Below is a small trained network, with its code and all its weights. Each question gives an input and a class and asks what happens when units are switched off, that is, made to give their printed mean instead of their output.

import numpy as np


def w(rows, s, z=0):
    codes = np.array(rows[::2]) - 128.0
    scale = np.full(codes.shape[1], s)
    scale[-1] = z or s
    return codes * scale


def norm(h):
    return h / np.sqrt((h * h).mean(-1, keepdims=True) + 1e-5)


def f(y):
    return y / 2 * (1 + np.tanh(0.7978845608 * (y + 0.044715 * y**3)))


def log_softmax(a):
    a = a - a.max(-1, keepdims=True)
    return a - np.log(np.exp(a).sum(-1, keepdims=True))


def net(x, mask):
    res = np.array(x, float).reshape(1, 3) / 4 @ E
    u = 0
    for l in range(3):
        y = f(norm(res) @ A[l][:, :-1].T + A[l][:, -1])
        res = res + np.where(mask[u : u + 5], y, B[l][:, -1]) @ B[l][:, :-1]
        u += 5
    return log_softmax(norm(res)[-1] @ U[:, :-1].T + U[:, -1])


A, B = {}, {}
E = w([
[62,204,118,151,184,154,144,93,119,50,134],'x0',
[96,137,199,89,44,169,97,53,112,88,182],'x1',
[97,69,139,89,138,81,4,88,197,151,99],'x2',
],0.0036)
A[0] = w([
[110,123,142,166,102,142,156,107,113,116,111,153],'0.n0',
[88,65,150,48,117,86,3,82,219,143,89,26],'0.n1',
[77,166,202,96,61,147,98,96,88,99,187,2],'0.n2',
[180,8,174,72,67,76,89,115,191,214,138,41],'0.n3',
[156,112,203,105,75,143,107,85,142,108,173,54],'0.n4',
],0.0039,0.0027)
B[0] = w([
[111,124,164,147,136,167,158,125,132,157,146,143],'0.n0',
[132,187,199,205,204,135,80,178,2,150,197,255],'0.n1',
[206,76,121,60,91,172,192,87,253,64,171,173],'0.n2',
[53,13,77,46,53,209,106,179,115,163,115,241],'0.n3',
[205,139,63,79,123,181,218,130,154,165,74,157],'0.n4',
],0.0044,0.0041)
A[1] = w([
[144,122,51,141,164,66,183,108,254,117,17,5],'1.n0',
[154,115,155,84,95,177,149,42,164,93,168,139],'1.n1',
[186,174,133,157,100,99,157,139,92,157,115,126],'1.n2',
[87,137,140,152,225,96,74,86,217,102,129,183],'1.n3',
[129,92,21,115,151,77,124,173,198,153,42,109],'1.n4',
],0.0048,0.0023)
B[1] = w([
[1,32,112,27,55,210,77,143,173,176,122,162],'1.n0',
[205,152,134,109,147,85,196,131,163,101,73,252],'1.n1',
[91,177,89,126,200,81,42,146,105,150,110,157],'1.n2',
[103,141,93,160,151,89,234,191,59,161,80,227],'1.n3',
[92,154,137,29,40,182,182,44,135,83,67,224],'1.n4',
],0.0048,0.0028)
A[2] = w([
[57,140,101,171,169,109,72,127,99,150,122,1],'2.n0',
[150,189,136,91,80,147,170,39,230,29,142,74],'2.n1',
[142,50,168,107,81,164,68,124,81,163,162,250],'2.n2',
[88,197,109,184,206,1,136,130,126,102,53,126],'2.n3',
[111,65,88,85,74,120,147,166,147,170,75,211],'2.n4',
],0.0051,0.00077)
B[2] = w([
[173,91,193,147,209,46,166,111,195,74,170,188],'2.n0',
[212,78,224,72,133,100,117,106,254,110,188,254],'2.n1',
[64,170,72,77,140,123,185,85,172,93,70,245],'2.n2',
[216,203,141,140,45,165,207,143,49,228,82,254],'2.n3',
[67,181,136,87,107,172,145,97,61,158,92,251],'2.n4',
],0.005,0.0039)
U = w([
[183,208,128,222,141,113,192,163,58,185,109,192],'0',
[49,113,83,31,75,200,128,122,114,174,72,190],'1',
[129,106,43,246,97,113,65,111,195,86,128,30],'2',
[148,107,46,221,66,88,69,124,149,108,166,2],'3',
[64,86,151,174,204,78,36,143,127,140,152,92],'4',
[222,115,169,96,99,134,168,97,254,87,158,175],'5',
],0.0086,0.0036)

Each question gives the input, the list of numbers given to net, and the class t.
The units are the neurons (one row each of A and B). Each row of codes is followed by its name. A weight is (code - 128) times the scale printed after its matrix; where a second scale follows, it is the last column's (A, B and U).
mask holds one flag per neuron, layer by layer. A switched-off neuron (its flag False) gives its mean, the last column of its row in B, instead of its output. The means were averaged over made-up inputs and are rounded, as every weight is.
A unit's drop is (log p(t) with every unit on - log p(t) with that unit switched off) / (log p(t) with every unit on - log p(t) with every unit switched off).
The circuit of an input: a set's keep is (log p(t) with only the set's units on - log p(t) with every unit switched off) / (log p(t) with every unit on - log p(t) with every unit switched off). Starting from the 12 units with the biggest drops (on a tie, the unit counted first), units are removed one at a time, each time the one whose removal leaves the highest keep (on an exact tie, the one counted first), for as long as the keep stays at least 0.8.
circuit, biggest first: the units of the circuit, biggest drop first
top k neurons: the k neurons with the biggest drops, biggest first
top k neurons in layer l: the k neurons of layer l with the biggest drops, biggest first
drop of u: that unit's drop, to one decimal
input [2,-7,8], class 0: circuit, biggest first -> 0.n1; 2.n3
input [4,2,-4], class 5: circuit, biggest first -> 0.n1; 2.n1
input [3,-7,2], class 1: circuit, biggest first -> 1.n0
input [3,5,5], class 5: top 2 neurons -> 0.n2; 0.n4
input [0,-6,5], class 0: top 4 neurons -> 0.n1; 0.n4; 0.n2; 1.n0
input [-2,1,6], class 4: top 2 neurons -> 0.n1; 1.n4
input [1,4,6], class 4: top 2 neurons -> 0.n1; 2.n3
input [-4,-8,-7], class 1: top 3 neurons -> 0.n1; 1.n4; 1.n0
input [7,1,8], class 0: top 2 neurons -> 2.n3; 1.n3
input [0,-3,7], class 4: top 2 neurons -> 0.n1; 0.n3
input [-2,-1,3], class 4: top 3 neurons in layer 0 -> 0.n1; 0.n2; 0.n4
input [-8,-6,-6], class 1: top 2 neurons -> 0.n1; 1.n4
input [-2,7,2], class 5: top 2 neurons -> 0.n2; 1.n1
input [-3,-4,7], class 4: circuit, biggest first -> 0.n1
input [-2,-3,6], class 4: top 2 neurons in layer 2 -> 2.n0; 2.n3
input [1,-4,4], class 0: drop of 2.n3 -> 0.1
input [1,0,5], class 4: drop of 0.n1 -> 0.5
input [2,4,8], class 4: drop of 0.n1 -> 1.3
input [1,-1,3], class 0: drop of 2.n0 -> -0.1
input [7,-3,6], class 0: top neuron -> 2.n3
